Here is a tiny trained network, its code and every weight. The questions are about switching its units off for an input and a target symbol, where a switched-off unit gives its printed mean instead of its output.

import numpy as np


def w(rows, s, z=0):
    codes = np.array(rows[::2]) - 128.0
    scale = np.full(codes.shape[1], s)
    scale[-1] = z or s
    return codes * scale


def norm(h):
    return h / np.sqrt((h * h).mean(-1, keepdims=True) + 1e-5)


def softmax(a):
    e = np.exp(a - a.max(-1, keepdims=True))
    return e / e.sum(-1, keepdims=True)


def log_softmax(a):
    a = a - a.max(-1, keepdims=True)
    return a - np.log(np.exp(a).sum(-1, keepdims=True))


def net(x, mask):
    ids = ['δεζμξστω'.index(c) for c in x.split()]
    T = len(ids)
    res = E[ids] + P[:T]
    u = 0
    for l in range(3):
        r = norm(res)
        for j in range(2):
            rows = slice(3 * j, 3 * j + 3)
            q, k, v = (r @ M[l][rows].T for M in (Q, K, V))
            z = softmax(np.where(np.tri(T) > 0, q @ k.T / 3**0.5, -1e9)) @ v
            o = O[l][rows]
            res = res + np.where(mask[u + j], z, o[:, -1]) @ o[:, :-1]
        u += 2
    return log_softmax(norm(res)[-1] @ U[:, :-1].T + U[:, -1])


Q, K, V, O = {}, {}, {}, {}
E = w([
[121,137,176],'δ',
[169,136,106],'ε',
[116,139,150],'ζ',
[155,164,169],'μ',
[102,134,250],'ξ',
[139,206,95],'σ',
[141,113,206],'τ',
[113,105,168],'ω',
],0.021)
P = w([
[121,88,43],'0',
[150,88,242],'1',
[157,105,254],'2',
[173,125,201],'3',
[174,122,195],'4',
[152,111,243],'5',
[173,126,197],'6',
[154,113,216],'7',
[145,123,190],'8',
[156,120,199],'9',
[207,148,204],'10',
],0.0066)
Q[0] = w([
[89,63,7],'L0H1',
[153,99,160],'L0H1',
[200,113,165],'L0H1',
[179,189,177],'L0H2',
[89,93,61],'L0H2',
[184,124,125],'L0H2',
],0.013)
K[0] = w([
[230,187,228],'L0H1',
[81,148,55],'L0H1',
[61,160,109],'L0H1',
[150,254,143],'L0H2',
[175,76,69],'L0H2',
[104,159,60],'L0H2',
],0.0088)
V[0] = w([
[8,156,119],'L0H1',
[81,160,88],'L0H1',
[190,99,96],'L0H1',
[181,122,92],'L0H2',
[76,188,174],'L0H2',
[72,36,181],'L0H2',
],0.012)
O[0] = w([
[254,225,130,205],'L0H1',
[215,163,61,136],'L0H1',
[18,10,32,59],'L0H1',
[5,98,201,60],'L0H2',
[151,190,77,254],'L0H2',
[161,54,63,160],'L0H2',
],0.0065,0.0067)
Q[1] = w([
[50,67,114],'L1H1',
[96,149,175],'L1H1',
[117,93,32],'L1H1',
[176,138,249],'L1H2',
[128,124,58],'L1H2',
[116,169,182],'L1H2',
],0.013)
K[1] = w([
[138,90,248],'L1H1',
[105,10,85],'L1H1',
[199,150,196],'L1H1',
[68,138,87],'L1H2',
[166,170,179],'L1H2',
[59,144,82],'L1H2',
],0.012)
V[1] = w([
[171,255,82],'L1H1',
[79,58,141],'L1H1',
[127,152,56],'L1H1',
[60,89,194],'L1H2',
[185,103,243],'L1H2',
[143,136,69],'L1H2',
],0.0082)
O[1] = w([
[52,100,162,253],'L1H1',
[208,145,130,30],'L1H1',
[70,163,107,110],'L1H1',
[228,126,194,80],'L1H2',
[113,47,254,234],'L1H2',
[79,124,97,107],'L1H2',
],0.0086,0.005)
Q[2] = w([
[159,173,233],'L2H1',
[34,75,139],'L2H1',
[73,120,67],'L2H1',
[254,166,125],'L2H2',
[149,174,94],'L2H2',
[228,152,85],'L2H2',
],0.013)
K[2] = w([
[151,29,103],'L2H1',
[206,218,73],'L2H1',
[120,248,198],'L2H1',
[57,200,162],'L2H2',
[128,135,136],'L2H2',
[90,161,174],'L2H2',
],0.014)
V[2] = w([
[47,146,217],'L2H1',
[107,157,185],'L2H1',
[227,145,112],'L2H1',
[6,143,130],'L2H2',
[190,72,175],'L2H2',
[172,170,134],'L2H2',
],0.014)
O[2] = w([
[65,55,216,253],'L2H1',
[58,95,250,242],'L2H1',
[154,254,112,186],'L2H1',
[98,103,122,59],'L2H2',
[221,96,141,222],'L2H2',
[143,220,157,233],'L2H2',
],0.0087,0.0043)
U = w([
[120,84,142,73],'δ',
[181,29,27,177],'ε',
[16,243,154,137],'ζ',
[184,87,227,30],'μ',
[153,35,209,85],'ξ',
[2,78,59,154],'σ',
[169,91,124,165],'τ',
[112,136,41,253],'ω',
],0.009,0.0034)

Each question gives the input, a string of symbols that net reads in full, and the target symbol t.
The units are the heads (3 rows each of Q, K, V and O). Each row of codes is followed by its name. A weight is (code - 128) times the scale printed after its matrix; where a second scale follows, it is the last column's (O and U).
mask holds one flag per head, layer by layer. A switched-off head (its flag False) gives its mean, the last column of its rows in O, instead of its output. The means were averaged over made-up inputs and are rounded, as every weight is.
A unit's drop is (log p(t) with every unit on - log p(t) with that unit switched off) / (log p(t) with every unit on - log p(t) with every unit switched off).
The circuit of an input: a set's keep is (log p(t) with only the set's units on - log p(t) with every unit switched off) / (log p(t) with every unit on - log p(t) with every unit switched off). Starting from all 6 units, units are removed one at a time, each time the one whose removal leaves the highest keep (on an exact tie, the one counted first), for as long as the keep stays at least 0.8.
circuit, biggest first: the units of the circuit, biggest drop first
heads that matter: for each layer, one digit per head in row order, 1 if its drop is at least 0.15 and else 0, layers parted by /
drop of u: that unit's drop, to one decimal
input ω ζ ζ μ σ μ ζ, target ω: heads that matter => 01 / 10 / 10
input ω ζ μ ζ ω τ σ ζ ε, target ω: circuit, biggest first => (L0H2 L2H1)
input ω σ ζ ζ τ ω ξ ξ ζ σ ω, target ω: circuit, biggest first => (L2H1 L0H2 L1H1)
input ω ζ ζ μ σ ε, target ω: circuit, biggest first => (L0H2 L2H1 L1H2)
input ζ ζ σ ζ ζ, target ζ: circuit, biggest first => (L0H1 L1H1 L1H2 L2H2)
input ζ ζ τ ξ ε ω, target ζ: heads that matter => 10 / 11 / 10
input ξ ζ ξ ζ ε ξ μ ω ξ τ σ, target ξ: circuit, biggest first => (L2H1 L0H1)
input ε ζ ξ ζ μ, target ε: circuit, biggest first => (L0H1 L2H1 L1H1)
input σ τ ω ω τ ζ τ δ, target σ: heads that matter => 10 / 11 / 01
input ω δ ε σ ζ ω σ ξ δ, target ω: circuit, biggest first => (L0H2 L2H1 L1H1)
input ζ μ ζ ζ σ μ, target ζ: circuit, biggest first => (L1H2 L2H2)
input σ ζ μ τ ω ζ ζ μ, target σ: heads that matter => 10 / 01 / 01
input ε ξ ζ ξ δ, target ε: circuit, biggest first => (L0H1 L1H1 L2H1)
input ζ σ δ, target ζ: drop of L1H2 => 0.2
input σ μ ε ξ, target σ: drop of L1H2 => 0.3
input ζ ζ μ σ ξ, target ζ: drop of L1H1 => 0.3
input ζ ζ ξ ε ξ ζ ε, target ζ: drop of L0H1 => 1.2
